Below are the code and all the weights of a small trained network. Each question names an input and a target symbol and asks about switching units off, where a switched-off unit gives its printed mean instead of its output.

import numpy as np


def w(rows, s, z=0):
    codes = np.array(rows[::2]) - 128.0
    scale = np.full(codes.shape[1], s)
    scale[-1] = z or s
    return codes * scale


def norm(h):
    return h / np.sqrt((h * h).mean(-1, keepdims=True) + 1e-5)


def f(y):
    return np.maximum(y, 0)


def softmax(a):
    e = np.exp(a - a.max(-1, keepdims=True))
    return e / e.sum(-1, keepdims=True)


def log_softmax(a):
    a = a - a.max(-1, keepdims=True)
    return a - np.log(np.exp(a).sum(-1, keepdims=True))


def net(x, mask):
    ids = ['βγδθμτω'.index(c) for c in x.split()]
    T = len(ids)
    res = E[ids] + P[:T]
    u = 0
    for l in range(3):
        q, k, v = (norm(res) @ M[l].T for M in (Q, K, V))
        z = softmax(np.where(np.tri(T) > 0, q @ k.T / 4**0.5, -1e9)) @ v
        res = res + np.where(mask[u], z, O[l][:, -1]) @ O[l][:, :-1]
        u += 1
        y = f(norm(res) @ A[l][:, :-1].T + A[l][:, -1])
        res = res + np.where(mask[u : u + 4], y, B[l][:, -1]) @ B[l][:, :-1]
        u += 4
    return log_softmax(norm(res)[-1] @ U[:, :-1].T + U[:, -1])


Q, K, V, O, A, B = {}, {}, {}, {}, {}, {}
E = w([
[189,124,146,110,20,122,107,160],'β',
[94,236,44,147,186,77,208,192],'γ',
[157,141,206,131,110,55,212,93],'δ',
[84,33,154,165,153,72,201,129],'θ',
[198,155,159,131,131,194,143,23],'μ',
[226,143,101,254,66,67,164,131],'τ',
[59,209,104,129,94,180,83,128],'ω',
],0.017)
P = w([
[139,109,124,56,205,72,195,200],'0',
[166,171,154,201,159,145,126,200],'1',
[168,209,128,179,142,122,64,156],'2',
[194,192,148,173,95,128,77,160],'3',
[204,192,143,152,78,131,56,123],'4',
[180,99,111,226,17,100,112,177],'5',
[201,222,130,126,125,105,2,82],'6',
[209,96,134,192,30,99,128,174],'7',
[217,154,113,173,16,53,92,126],'8',
],0.0067)
Q[0] = w([
[81,161,186,159,125,146,133,166],'L0H0',
[37,41,56,61,254,212,155,53],'L0H0',
[85,189,62,139,152,116,27,29],'L0H0',
[98,114,180,113,181,70,95,142],'L0H0',
],0.0079)
K[0] = w([
[89,203,172,63,125,149,83,79],'L0H0',
[84,147,82,254,173,169,114,91],'L0H0',
[123,181,105,84,112,205,120,37],'L0H0',
[97,177,182,117,206,95,141,209],'L0H0',
],0.0079)
V[0] = w([
[120,103,142,46,103,80,126,134],'L0H0',
[171,104,105,220,20,80,200,123],'L0H0',
[254,123,127,134,38,106,219,143],'L0H0',
[93,176,253,162,111,118,63,143],'L0H0',
],0.0066)
O[0] = w([
[50,65,168,134,254,178,93,132,131],'L0H0',
[156,109,128,104,121,108,40,27,228],'L0H0',
[85,233,116,93,185,93,74,156,254],'L0H0',
[81,181,170,235,78,37,106,192,168],'L0H0',
],0.008,0.0085)
A[0] = w([
[147,183,92,93,125,169,137,137,153],'L0N0',
[169,74,112,57,125,133,203,103,9],'L0N1',
[133,179,103,171,50,255,147,72,255],'L0N2',
[65,81,98,167,142,41,129,115,50],'L0N3',
],0.0081,0.00071)
B[0] = w([
[2,140,45,177,59,185,49,134,202],'L0N0',
[129,34,68,135,174,115,67,37,145],'L0N1',
[93,152,151,152,89,134,217,140,254],'L0N2',
[115,182,201,139,156,219,41,114,246],'L0N3',
],0.0092,0.0042)
Q[1] = w([
[165,128,150,9,106,136,254,172],'L1H0',
[92,41,190,140,135,173,216,50],'L1H0',
[181,124,129,146,161,129,145,177],'L1H0',
[138,24,131,133,165,163,134,182],'L1H0',
],0.007)
K[1] = w([
[71,129,253,119,114,97,151,232],'L1H0',
[81,145,148,150,139,172,163,190],'L1H0',
[134,146,133,169,125,111,74,216],'L1H0',
[177,101,236,76,84,66,201,138],'L1H0',
],0.0073)
V[1] = w([
[253,87,78,76,133,73,139,74],'L1H0',
[118,55,42,190,107,127,64,67],'L1H0',
[52,56,82,85,142,93,127,151],'L1H0',
[85,57,153,50,75,199,138,119],'L1H0',
],0.0061)
O[1] = w([
[188,111,189,138,103,139,232,168,54],'L1H0',
[121,147,139,146,79,135,64,129,158],'L1H0',
[110,113,180,92,121,91,115,143,62],'L1H0',
[135,147,156,4,109,152,145,157,2],'L1H0',
],0.013,0.0048)
A[1] = w([
[82,101,169,93,134,89,162,157,1],'L1N0',
[202,2,101,128,123,162,78,129,174],'L1N1',
[149,162,148,157,209,153,122,41,133],'L1N2',
[25,112,158,120,141,228,153,244,173],'L1N3',
],0.0066,0.00074)
B[1] = w([
[142,152,141,81,156,148,110,47,133],'L1N0',
[102,186,186,100,81,76,118,141,139],'L1N1',
[123,189,132,138,48,125,148,68,253],'L1N2',
[164,4,130,137,67,50,94,140,161],'L1N3',
],0.011,0.0055)
Q[2] = w([
[41,117,48,190,111,90,135,55],'L2H0',
[83,183,94,57,76,38,74,135],'L2H0',
[42,170,64,208,109,42,15,2],'L2H0',
[88,57,126,193,105,96,138,45],'L2H0',
],0.0076)
K[2] = w([
[159,100,161,67,152,151,128,139],'L2H0',
[85,108,133,118,103,111,167,101],'L2H0',
[90,95,110,4,149,98,161,95],'L2H0',
[115,87,118,88,112,102,114,174],'L2H0',
],0.012)
V[2] = w([
[87,175,13,144,177,74,36,163],'L2H0',
[81,166,103,135,129,153,238,119],'L2H0',
[42,29,95,101,22,96,214,151],'L2H0',
[236,163,104,178,3,194,109,153],'L2H0',
],0.0071)
O[2] = w([
[131,6,169,62,81,151,151,146,230],'L2H0',
[139,87,11,39,104,78,90,149,126],'L2H0',
[161,231,124,103,69,176,202,82,152],'L2H0',
[174,144,117,191,116,156,102,130,3],'L2H0',
],0.011,0.0068)
A[2] = w([
[57,29,253,150,219,205,173,192,3],'L2N0',
[180,143,128,117,111,203,107,124,111],'L2N1',
[103,206,93,100,52,211,14,117,95],'L2N2',
[58,7,90,202,189,98,40,52,81],'L2N3',
],0.0063,0.0023)
B[2] = w([
[195,197,137,190,102,210,59,102,151],'L2N0',
[138,231,111,98,104,240,116,191,148],'L2N1',
[193,181,220,58,123,1,105,221,254],'L2N2',
[157,227,74,72,136,247,119,110,241],'L2N3',
],0.0074,0.0062)
U = w([
[107,138,255,159,173,33,214,118,140],'β',
[79,37,143,130,26,80,161,108,95],'γ',
[250,136,184,64,142,114,90,233,6],'δ',
[234,49,109,219,123,118,157,90,247],'θ',
[115,110,13,109,183,105,150,88,207],'μ',
[197,183,88,74,77,210,189,57,6],'τ',
[145,102,190,104,151,242,116,99,133],'ω',
],0.0056,0.0015)

Each question gives the input, a string of symbols that net reads in full, and the target symbol t.
The units are the heads (4 rows each of Q, K, V and O) and the neurons (one row each of A and B). Each row of codes is followed by its name. A weight is (code - 128) times the scale printed after its matrix; where a second scale follows, it is the last column's (O, A, B and U).
mask holds one flag per unit, layer by layer, with each layer's heads first. A switched-off unit (its flag False) gives its mean, the last column of its rows in O or B, instead of its output. The means were averaged over made-up inputs and are rounded, as every weight is.
A unit's drop is (log p(t) with every unit on - log p(t) with that unit switched off) / (log p(t) with every unit on - log p(t) with every unit switched off).
The circuit of an input: a set's keep is (log p(t) with only the set's units on - log p(t) with every unit switched off) / (log p(t) with every unit on - log p(t) with every unit switched off). Starting from the 12 units with the biggest drops (on a tie, the unit counted first), units are removed one at a time, each time the one whose removal leaves the highest keep (on an exact tie, the one counted first), for as long as the keep stays at least 0.8.
circuit, biggest first: the units of the circuit, biggest drop first
most important unit: the unit with the biggest drop
k most important neurons: the k neurons with the biggest drops, biggest first
k most important neurons of layer l: the k neurons of layer l with the biggest drops, biggest first
input γ τ δ μ ω δ μ, target γ: circuit, biggest first => L0H0; L2H0; L0N2
input τ ω γ β ω, target θ: circuit, biggest first => L0H0; L2H0; L1H0
input β γ δ, target ω: circuit, biggest first => L0H0; L2H0; L2N3
input δ ω ω ω μ θ τ θ δ, target μ: circuit, biggest first => L2H0; L1H0
input ω δ β θ δ μ δ θ, target τ: circuit, biggest first => L0H0; L1H0; L2H0; L1N3
input μ ω ω μ β β μ, target δ: most important neuron of layer 2 => L2N2
input τ ω γ δ τ δ, target θ: circuit, biggest first => L1H0; L2H0; L0H0
input μ ω ω δ θ τ θ δ δ, target δ: 2 most important neurons => L0N0; L0N1
input ω γ ω δ β δ, target τ: circuit, biggest first => L0H0; L2H0; L1H0; L1N3
input τ δ γ γ, target θ: circuit, biggest first => L1H0; L0H0; L2H0
input δ μ β τ θ δ μ δ, target μ: circuit, biggest first => L2H0; L1H0; L2N2
input β θ μ β γ, target ω: circuit, biggest first => L2H0; L0H0; L2N3; L2N2
input β τ μ δ θ ω δ β, target ω: circuit, biggest first => L2H0; L0H0; L1H0; L2N3
input γ μ β ω, target γ: most important unit => L0H0
input τ δ δ θ θ τ δ δ β, target θ: circuit, biggest first => L1H0; L2H0
input μ μ γ τ μ θ, target δ: 2 most important neurons => L0N3; L2N2
input γ δ γ, target γ: 2 most important neurons => L0N0; L0N1
input δ θ ω, target γ: 2 most important neurons => L0N2; L1N3
input δ ω δ ω, target μ: 2 most important neurons of layer 0 => L0N0; L0N3
input μ μ ω, target δ: 3 most important neurons => L2N2; L0N1; L0N0
input μ ω δ μ, target δ: most important unit => L0N0
input μ γ θ τ β β δ ω γ, target δ: 2 most important neurons => L0N0; L0N1
input μ μ θ, target δ: 2 most important neurons of layer 0 => L0N3; L0N0
input μ ω δ δ, target δ: 2 most important neurons => L0N0; L0N2
